Below is a small trained network, with its code and all its weights. Each question gives an input and a target symbol and asks what happens when units are switched off, that is, made to give their printed mean instead of their output.

import numpy as np


def w(rows, s, z=0):
    codes = np.array(rows[::2]) - 128.0
    scale = np.full(codes.shape[1], s)
    scale[-1] = z or s
    return codes * scale


def f(y):
    return np.maximum(y, 0)


def softmax(a):
    e = np.exp(a - a.max(-1, keepdims=True))
    return e / e.sum(-1, keepdims=True)


def log_softmax(a):
    a = a - a.max(-1, keepdims=True)
    return a - np.log(np.exp(a).sum(-1, keepdims=True))


def net(x, mask):
    ids = ['αγδηθξπτψ'.index(c) for c in x.split()]
    T = len(ids)
    res = E[ids] + P[:T]
    u = 0
    for l in range(2):
        r = res
        for j in range(2):
            rows = slice(4 * j, 4 * j + 4)
            q, k, v = (r @ M[l][rows].T for M in (Q, K, V))
            z = softmax(np.where(np.tri(T) > 0, q @ k.T / 4**0.5, -1e9)) @ v
            o = O[l][rows]
            res = res + np.where(mask[u + j], z, o[:, -1]) @ o[:, :-1]
        u += 2
        y = f(res @ A[l][:, :-1].T + A[l][:, -1])
        res = res + np.where(mask[u : u + 8], y, B[l][:, -1]) @ B[l][:, :-1]
        u += 8
    return log_softmax(res[-1] @ U[:, :-1].T + U[:, -1])


Q, K, V, O, A, B = {}, {}, {}, {}, {}, {}
E = w([
[61,105,61,102,127,52],'α',
[114,125,253,38,247,38],'γ',
[48,146,104,143,214,208],'δ',
[172,69,89,211,41,78],'η',
[122,72,246,204,115,102],'θ',
[67,110,126,126,75,48],'ξ',
[115,96,75,51,171,65],'π',
[243,252,222,192,162,128],'τ',
[138,43,79,104,142,47],'ψ',
],0.013)
P = w([
[120,242,63,221,182,1],'0',
[112,168,81,137,133,112],'1',
[110,142,83,127,143,124],'2',
[101,126,89,130,132,132],'3',
[107,118,95,129,127,133],'4',
[106,103,101,131,124,135],'5',
[111,97,105,130,127,134],'6',
[110,87,110,133,120,136],'7',
[102,80,121,127,103,134],'8',
[106,71,125,119,105,145],'9',
[102,71,134,113,102,140],'10',
[107,62,149,106,91,142],'11',
[101,56,140,109,93,140],'12',
[106,103,123,117,100,144],'13',
],0.0078)
Q[0] = w([
[137,128,161,130,169,165],'L0H1',
[131,144,174,113,124,139],'L0H1',
[148,164,177,142,151,140],'L0H1',
[249,175,137,89,58,118],'L0H1',
[141,119,122,66,127,92],'L0H2',
[132,168,136,131,152,93],'L0H2',
[106,67,152,150,121,166],'L0H2',
[157,182,159,169,108,161],'L0H2',
],0.018)
K[0] = w([
[99,109,220,157,145,139],'L0H1',
[100,155,161,137,126,130],'L0H1',
[123,164,189,145,137,123],'L0H1',
[87,253,107,134,133,151],'L0H1',
[152,183,126,70,159,159],'L0H2',
[79,133,107,111,171,98],'L0H2',
[131,64,159,146,77,181],'L0H2',
[143,174,133,201,130,68],'L0H2',
],0.016)
V[0] = w([
[46,83,139,137,57,87],'L0H1',
[133,192,45,131,126,90],'L0H1',
[32,145,227,137,115,159],'L0H1',
[143,69,50,148,161,136],'L0H1',
[254,183,108,177,122,126],'L0H2',
[138,153,121,86,253,136],'L0H2',
[195,159,169,225,59,93],'L0H2',
[224,106,145,141,131,143],'L0H2',
],0.007)
O[0] = w([
[51,42,47,168,117,158,184],'L0H1',
[193,149,50,138,105,90,153],'L0H1',
[49,142,141,211,216,170,67],'L0H1',
[126,172,73,63,19,174,178],'L0H1',
[204,138,77,61,253,56,6],'L0H2',
[123,225,195,107,49,48,249],'L0H2',
[202,12,55,185,233,85,1],'L0H2',
[196,52,160,40,149,115,56],'L0H2',
],0.0054,0.0039)
A[0] = w([
[242,53,94,193,169,80,111],'L0N1',
[50,95,146,103,201,203,249],'L0N2',
[81,117,46,104,99,80,225],'L0N3',
[71,194,101,183,146,255,101],'L0N4',
[89,123,98,238,166,83,72],'L0N5',
[102,121,97,93,71,93,140],'L0N6',
[149,136,109,187,54,164,101],'L0N7',
[229,176,202,202,94,207,88],'L0N8',
],0.0083,0.0022)
B[0] = w([
[162,21,175,72,223,134,196],'L0N1',
[55,117,112,49,143,126,203],'L0N2',
[179,106,77,120,84,168,254],'L0N3',
[95,247,113,108,160,105,152],'L0N4',
[153,79,96,206,132,137,176],'L0N5',
[184,103,115,86,91,131,242],'L0N6',
[110,152,109,18,255,186,157],'L0N7',
[153,118,150,76,48,103,154],'L0N8',
],0.0074,0.0088)
Q[1] = w([
[129,102,137,86,124,125],'L1H1',
[111,134,109,144,112,123],'L1H1',
[102,94,145,161,148,135],'L1H1',
[72,129,108,140,251,175],'L1H1',
[113,115,125,134,129,116],'L1H2',
[134,177,146,208,143,151],'L1H2',
[56,99,100,95,122,114],'L1H2',
[157,120,143,115,126,147],'L1H2',
],0.013)
K[1] = w([
[143,108,88,163,56,108],'L1H1',
[144,104,171,114,159,78],'L1H1',
[156,113,156,70,83,202],'L1H1',
[81,76,186,96,89,201],'L1H1',
[98,107,173,127,99,134],'L1H2',
[134,187,116,156,254,81],'L1H2',
[92,78,127,58,123,174],'L1H2',
[159,126,197,196,91,72],'L1H2',
],0.0087)
V[1] = w([
[181,40,79,4,123,106],'L1H1',
[195,191,104,77,78,78],'L1H1',
[63,211,74,121,69,163],'L1H1',
[91,80,19,198,110,159],'L1H1',
[94,180,205,103,95,84],'L1H2',
[145,134,255,81,169,191],'L1H2',
[154,120,155,146,142,211],'L1H2',
[74,201,91,76,184,173],'L1H2',
],0.0071)
O[1] = w([
[124,138,81,170,221,110,252],'L1H1',
[103,52,57,147,95,81,172],'L1H1',
[113,167,111,174,12,69,51],'L1H1',
[202,199,121,254,83,232,136],'L1H1',
[73,137,79,167,206,171,124],'L1H2',
[191,136,63,205,123,75,69],'L1H2',
[195,158,57,149,113,34,91],'L1H2',
[103,57,131,150,180,85,121],'L1H2',
],0.0069,0.016)
A[1] = w([
[147,1,151,189,63,69,117],'L1N1',
[128,129,124,9,48,68,2],'L1N2',
[132,180,96,230,91,93,88],'L1N3',
[57,93,113,91,210,85,77],'L1N4',
[230,94,100,216,151,65,91],'L1N5',
[137,135,126,163,208,125,12],'L1N6',
[106,232,205,131,198,65,169],'L1N7',
[135,106,207,90,218,198,53],'L1N8',
],0.007,0.0047)
B[1] = w([
[145,230,146,147,171,82,181],'L1N1',
[86,128,162,223,159,136,187],'L1N2',
[146,48,64,111,83,113,139],'L1N3',
[254,147,200,141,91,144,238],'L1N4',
[50,175,114,50,127,202,169],'L1N5',
[130,121,158,207,83,103,169],'L1N6',
[78,19,116,118,81,190,181],'L1N7',
[103,170,87,157,86,25,253],'L1N8',
],0.0083,0.018)
U = w([
[178,82,119,132,76,132,38],'α',
[115,35,71,79,224,180,203],'γ',
[148,141,145,85,127,68,49],'δ',
[134,198,173,136,83,90,3],'η',
[81,243,142,51,180,119,198],'θ',
[176,141,170,127,123,195,122],'ξ',
[74,58,191,59,139,141,211],'π',
[49,111,41,111,134,2,121],'τ',
[116,150,159,207,204,118,179],'ψ',
],0.0057,0.0031)

Each question gives the input, a string of symbols that net reads in full, and the target symbol t.
The units are the heads (4 rows each of Q, K, V and O) and the neurons (one row each of A and B). Each row of codes is followed by its name. A weight is (code - 128) times the scale printed after its matrix; where a second scale follows, it is the last column's (O, A, B and U).
mask holds one flag per unit, layer by layer, with each layer's heads first. A switched-off unit (its flag False) gives its mean, the last column of its rows in O or B, instead of its output. The means were averaged over made-up inputs and are rounded, as every weight is.
A unit's drop is (log p(t) with every unit on - log p(t) with that unit switched off) / (log p(t) with every unit on - log p(t) with every unit switched off).
The circuit of an input: a set's keep is (log p(t) with only the set's units on - log p(t) with every unit switched off) / (log p(t) with every unit on - log p(t) with every unit switched off). Starting from the 12 units with the biggest drops (on a tie, the unit counted first), units are removed one at a time, each time the one whose removal leaves the highest keep (on an exact tie, the one counted first), for as long as the keep stays at least 0.8.
units of the circuit, in order: the units of the circuit, biggest drop first
most important unit: the unit with the biggest drop
top k neurons: the k neurons with the biggest drops, biggest first
top k neurons in layer l: the k neurons of layer l with the biggest drops, biggest first
heads that matter: for each layer, one digit per head in row order, 1 if its drop is at least 0.15 and else 0, layers parted by /
input π π γ η τ π ψ γ π γ π, target τ: most important unit : L1H1
input γ π π π γ θ π, target π: units of the circuit, in order : [L1H1, L1N8, L0H1, L0H2]
input η γ ξ ξ ψ ξ, target ψ: units of the circuit, in order : [L1H1, L0H2, L0N1, L1N6]
input η π τ π γ π ψ γ γ α, target ψ: top 2 neurons : [L0N1, L1N8]
input γ π η π γ π ξ θ θ γ π ψ, target π: units of the circuit, in order : [L1H1, L1N8, L0N1, L0H2]
input τ π δ π δ γ ψ π ξ τ, target δ: units of the circuit, in order : [L0H2, L1N8, L1N4, L0N1]
input τ ξ α, target δ: top 3 neurons : [L1N4, L1N8, L0N1]
input θ θ γ θ ψ, target θ: top 2 neurons : [L0N1, L1N8]
input θ ψ η π γ π θ ψ ξ, target θ: top 2 neurons : [L0N1, L1N8]
input ξ η ξ, target ξ: units of the circuit, in order : [L1H1, L0H2, L0N5, L1N8]
input γ δ π π η π ψ, target π: units of the circuit, in order : [L1H1, L1N8, L0H1, L0H2]
input π τ α π θ θ θ π π ξ, target τ: units of the circuit, in order : [L1H1, L0H1]
input π π η δ π γ θ ξ γ θ π π γ π, target τ: heads that matter : 10 / 10
input α τ π γ π θ η γ γ ψ τ, target α: top 2 neurons : [L1N3, L0N8]
input π π τ π π δ π π π θ π ξ δ, target ψ: most important unit : L0H2
input α γ π π ψ ψ γ τ ξ δ τ ψ, target α: heads that matter : 11 / 10
input θ ξ π, target θ: units of the circuit, in order : [L0H2, L1H1, L0N1, L0N5]
input θ π θ θ π γ π θ θ τ, target θ: top 4 neurons : [L1N5, L0N1, L1N1, L0N5]
input π θ θ π π γ, target π: heads that matter : 10 / 00
input ξ τ ψ π ψ π δ, target θ: heads that matter : 10 / 00
input π θ η π π δ τ θ γ γ π π π θ, target ψ: top neuron : [L1N1]
input θ γ ψ θ π π η, target γ: units of the circuit, in order : [L0H2, L0N1]
input θ ξ θ θ π δ α π ξ γ π α, target θ: top 2 neurons : [L0N1, L1N8]
input ψ γ π π δ ξ δ α, target γ: heads that matter : 11 / 10
input γ π θ δ θ τ τ α θ η π ξ τ, target π: heads that matter : 10 / 10
input π θ α δ δ γ τ, target τ: top 2 neurons in layer 0 : [L0N8, L0N2]
input γ π γ γ π τ π π δ τ π π τ, target π: most important unit : L1H1
input τ δ π γ π γ τ π ψ π, target δ: top 2 neurons : [L1N4, L1N8]
